Below are the code and all the weights of a small trained network. Each question names an input and a target symbol and asks about switching units off, where a switched-off unit gives its printed mean instead of its output.

import numpy as np


def w(rows, s, z=0):
    codes = np.array(rows[::2]) - 128.0
    scale = np.full(codes.shape[1], s)
    scale[-1] = z or s
    return codes * scale


def norm(h):
    return h / np.sqrt((h * h).mean(-1, keepdims=True) + 1e-5)


def f(y):
    return np.maximum(y, 0)


def softmax(a):
    e = np.exp(a - a.max(-1, keepdims=True))
    return e / e.sum(-1, keepdims=True)


def log_softmax(a):
    a = a - a.max(-1, keepdims=True)
    return a - np.log(np.exp(a).sum(-1, keepdims=True))


def net(x, mask):
    ids = ['αγδεζλμξπτφψ'.index(c) for c in x.split()]
    T = len(ids)
    res = E[ids] + P[:T]
    r = norm(res)
    for j in range(3):
        rows = slice(3 * j, 3 * j + 3)
        q, k, v = (r @ M[0][rows].T for M in (Q, K, V))
        z = softmax(np.where(np.tri(T) > 0, q @ k.T / 3**0.5, -1e9)) @ v
        o = O[0][rows]
        res = res + np.where(mask[j], z, o[:, -1]) @ o[:, :-1]
    y = f(norm(res) @ A[0][:, :-1].T + A[0][:, -1])
    res = res + np.where(mask[3:11], y, B[0][:, -1]) @ B[0][:, :-1]
    return log_softmax(norm(res)[-1] @ U[:, :-1].T + U[:, -1])


Q, K, V, O, A, B = {}, {}, {}, {}, {}, {}
E = w([
[122,118,11,204],'α',
[175,78,119,147],'γ',
[185,180,93,113],'δ',
[153,53,62,190],'ε',
[177,82,194,153],'ζ',
[94,125,45,181],'λ',
[139,187,80,109],'μ',
[94,202,111,132],'ξ',
[124,200,121,134],'π',
[52,153,101,131],'τ',
[43,143,98,139],'φ',
[130,93,63,57],'ψ',
],0.012)
P = w([
[125,132,1,194],'0',
[126,146,23,175],'1',
[127,142,48,163],'2',
[131,152,67,153],'3',
[142,150,88,141],'4',
[141,170,93,128],'5',
[141,170,111,117],'6',
[148,173,134,110],'7',
[154,158,149,98],'8',
[155,164,168,90],'9',
[156,163,193,82],'10',
[162,164,216,71],'11',
[174,160,230,61],'12',
],0.0067)
Q[0] = w([
[184,84,112,94],'head 1',
[135,126,130,110],'head 1',
[253,219,100,164],'head 1',
[91,162,117,118],'head 2',
[159,126,143,87],'head 2',
[62,179,112,60],'head 2',
[151,198,78,69],'head 3',
[126,17,184,155],'head 3',
[161,77,169,117],'head 3',
],0.021)
K[0] = w([
[140,75,98,32],'head 1',
[144,108,133,137],'head 1',
[86,220,243,24],'head 1',
[83,142,154,82],'head 2',
[170,123,171,190],'head 2',
[50,186,217,66],'head 2',
[187,125,193,41],'head 3',
[105,108,81,251],'head 3',
[170,83,111,174],'head 3',
],0.014)
V[0] = w([
[231,148,88,56],'head 1',
[149,34,106,10],'head 1',
[185,153,244,174],'head 1',
[64,160,149,148],'head 2',
[226,74,82,178],'head 2',
[228,238,185,207],'head 2',
[176,243,213,241],'head 3',
[122,100,99,156],'head 3',
[58,99,74,224],'head 3',
],0.012)
O[0] = w([
[154,48,91,32,240],'head 1',
[244,149,35,125,63],'head 1',
[167,48,153,204,1],'head 1',
[116,184,137,106,156],'head 2',
[109,16,110,86,103],'head 2',
[227,122,185,63,186],'head 2',
[40,42,211,211,50],'head 3',
[168,131,154,128,125],'head 3',
[225,110,194,180,94],'head 3',
],0.011,0.0085)
A[0] = w([
[116,60,158,46,185],'neuron 1',
[104,200,136,209,4],'neuron 2',
[213,156,131,88,84],'neuron 3',
[231,126,203,164,175],'neuron 4',
[61,114,221,133,227],'neuron 5',
[60,140,53,197,181],'neuron 6',
[202,155,255,108,26],'neuron 7',
[115,6,97,195,99],'neuron 8',
],0.011,0.002)
B[0] = w([
[31,56,93,164,255],'neuron 1',
[66,186,32,180,162],'neuron 2',
[134,155,180,46,216],'neuron 3',
[2,104,142,131,147],'neuron 4',
[226,139,177,144,241],'neuron 5',
[77,74,134,206,166],'neuron 6',
[250,80,180,59,177],'neuron 7',
[241,159,131,213,156],'neuron 8',
],0.015,0.0061)
U = w([
[177,201,181,130,95],'α',
[170,73,87,114,64],'γ',
[191,154,36,75,122],'δ',
[188,81,61,155,85],'ε',
[116,173,89,160,109],'ζ',
[113,105,68,164,149],'λ',
[16,40,106,49,93],'μ',
[158,150,231,112,159],'ξ',
[167,51,208,113,115],'π',
[77,201,104,179,143],'τ',
[70,150,107,167,140],'φ',
[117,161,73,1,254],'ψ',
],0.0074,0.0045)

Each question gives the input, a string of symbols that net reads in full, and the target symbol t.
The units are the heads (3 rows each of Q, K, V and O) and the neurons (one row each of A and B). Each row of codes is followed by its name. A weight is (code - 128) times the scale printed after its matrix; where a second scale follows, it is the last column's (O, A, B and U).
mask holds one flag per unit, heads first, then neurons. A switched-off unit (its flag False) gives its mean, the last column of its rows in O or B, instead of its output. The means were averaged over made-up inputs and are rounded, as every weight is.
A unit's drop is (log p(t) with every unit on - log p(t) with that unit switched off) / (log p(t) with every unit on - log p(t) with every unit switched off).
The circuit of an input: a set's keep is (log p(t) with only the set's units on - log p(t) with every unit switched off) / (log p(t) with every unit on - log p(t) with every unit switched off). Starting from all 11 units, units are removed one at a time, each time the one whose removal leaves the highest keep (on an exact tie, the one counted first), for as long as the keep stays at least 0.8.
units of the circuit, in order: the units of the circuit, biggest drop first
most important unit: the unit with the biggest drop
which heads matter: for each layer, one digit per head in row order, 1 if its drop is at least 0.15 and else 0, layers parted by /
drop of u: that unit's drop, to one decimal
input μ ψ π μ ζ γ ξ μ, target ξ: which heads matter -> 111
input δ ψ γ μ ξ μ ξ μ π, target ξ: most important unit -> head 2
input α μ μ μ γ ξ τ, target τ: units of the circuit, in order -> (head 2; head 3)
input ξ ε π ξ π ε γ, target π: units of the circuit, in order -> (head 3; head 1)
input δ π τ μ δ μ μ λ α, target μ: which heads matter -> 000
input ψ μ μ μ, target μ: which heads matter -> 011
input π ψ φ π γ α μ μ ψ α δ, target μ: which heads matter -> 001
input μ τ μ ψ μ μ π, target ξ: units of the circuit, in order -> (head 1; neuron 5)
input ζ ψ μ ξ α μ μ μ μ ξ τ, target τ: which heads matter -> 010
input ξ μ μ ψ μ ψ μ γ δ π μ π μ, target π: units of the circuit, in order -> (head 1; head 2; head 3; neuron 5)
input δ ξ ξ, target ξ: which heads matter -> 001
input μ μ μ μ, target μ: units of the circuit, in order -> (head 3; neuron 1; head 2)
input α μ ξ μ ψ π π ξ ξ α μ α π, target π: drop of head 2 -> 0.2
input ζ μ ζ μ ψ π λ, target μ: units of the circuit, in order -> (head 1)
input μ μ α π μ, target π: drop of head 3 -> 0.3
input π δ ζ, target π: drop of head 2 -> 0.0
